Below are the code and all the weights of a small trained network. Each question names an input and a class and asks about switching units off, where a switched-off unit gives its printed mean instead of its output.

import numpy as np


def w(rows, s, z=0):
    codes = np.array(rows[::2]) - 128.0
    scale = np.full(codes.shape[1], s)
    scale[-1] = z or s
    return codes * scale


def norm(h):
    return h / np.sqrt((h * h).mean(-1, keepdims=True) + 1e-5)


def f(y):
    return np.maximum(y, 0)


def log_softmax(a):
    a = a - a.max(-1, keepdims=True)
    return a - np.log(np.exp(a).sum(-1, keepdims=True))


def net(x, mask):
    res = np.array(x, float).reshape(1, 5) / 4 @ E
    u = 0
    for l in range(2):
        y = f(norm(res) @ A[l][:, :-1].T + A[l][:, -1])
        res = res + np.where(mask[u : u + 7], y, B[l][:, -1]) @ B[l][:, :-1]
        u += 7
    return log_softmax(norm(res)[-1] @ U[:, :-1].T + U[:, -1])


A, B = {}, {}
E = w([
[126,108,99],'x0',
[155,148,150],'x1',
[161,124,96],'x2',
[122,215,254],'x3',
[237,70,115],'x4',
],0.0031)
A[0] = w([
[96,125,48,28],'L0N0',
[102,99,183,152],'L0N1',
[255,117,69,34],'L0N2',
[112,156,164,142],'L0N3',
[166,119,58,251],'L0N4',
[140,143,215,100],'L0N5',
[98,164,132,59],'L0N6',
],0.0077,0.0031)
B[0] = w([
[118,55,89,171],'L0N0',
[163,132,102,165],'L0N1',
[121,193,255,221],'L0N2',
[165,171,79,172],'L0N3',
[54,91,168,255],'L0N4',
[179,63,53,181],'L0N5',
[97,198,133,147],'L0N6',
],0.0059,0.0048)
A[1] = w([
[170,28,244,146],'L1N0',
[191,15,133,97],'L1N1',
[19,117,179,120],'L1N2',
[30,167,193,115],'L1N3',
[233,221,222,88],'L1N4',
[2,34,86,3],'L1N5',
[73,246,34,32],'L1N6',
],0.0045,0.0021)
B[1] = w([
[95,179,126,255],'L1N0',
[144,181,164,185],'L1N1',
[172,121,75,221],'L1N2',
[173,130,58,206],'L1N3',
[115,42,86,227],'L1N4',
[86,70,98,226],'L1N5',
[90,254,114,192],'L1N6',
],0.0059,0.0032)
U = w([
[249,106,106,17],'0',
[136,100,244,38],'1',
[53,43,80,254],'2',
[123,222,65,153],'3',
],0.015,0.00067)

Each question gives the input, the list of numbers given to net, and the class t.
The units are the neurons (one row each of A and B). Each row of codes is followed by its name. A weight is (code - 128) times the scale printed after its matrix; where a second scale follows, it is the last column's (A, B and U).
mask holds one flag per neuron, layer by layer. A switched-off neuron (its flag False) gives its mean, the last column of its row in B, instead of its output. The means were averaged over made-up inputs and are rounded, as every weight is.
A unit's drop is (log p(t) with every unit on - log p(t) with that unit switched off) / (log p(t) with every unit on - log p(t) with every unit switched off).
The circuit of an input: a set's keep is (log p(t) with only the set's units on - log p(t) with every unit switched off) / (log p(t) with every unit on - log p(t) with every unit switched off). Starting from the 12 units with the biggest drops (on a tie, the unit counted first), units are removed one at a time, each time the one whose removal leaves the highest keep (on an exact tie, the one counted first), for as long as the keep stays at least 0.8.
units of the circuit, in order: the units of the circuit, biggest drop first
k most important neurons: the k neurons with the biggest drops, biggest first
top k neurons in layer l: the k neurons of layer l with the biggest drops, biggest first
drop when u is switched off: that unit's drop, to one decimal
input [-3,7,-7,1,-2], class 3: units of the circuit, in order => (L0N2; L0N3)
input [7,5,7,3,-1], class 0: 4 most important neurons => (L1N5; L0N0; L1N6; L0N2)
input [-6,5,-8,7,7], class 0: units of the circuit, in order => (L0N5; L0N2)
input [-3,5,-5,-5,4], class 1: units of the circuit, in order => (L0N2)
input [6,-3,3,-3,5], class 1: 2 most important neurons => (L0N2; L1N4)
input [6,0,-3,-6,8], class 1: 2 most important neurons => (L0N2; L1N1)
input [-4,8,0,1,2], class 0: top 2 neurons in layer 0 => (L0N4; L0N5)
input [-7,-4,-1,-5,6], class 1: drop when L0N2 is switched off => 0.4
input [-2,-4,-2,0,-2], class 3: drop when L0N4 is switched off => 0.1
input [3,3,1,-5,5], class 1: drop when L0N2 is switched off => 0.5
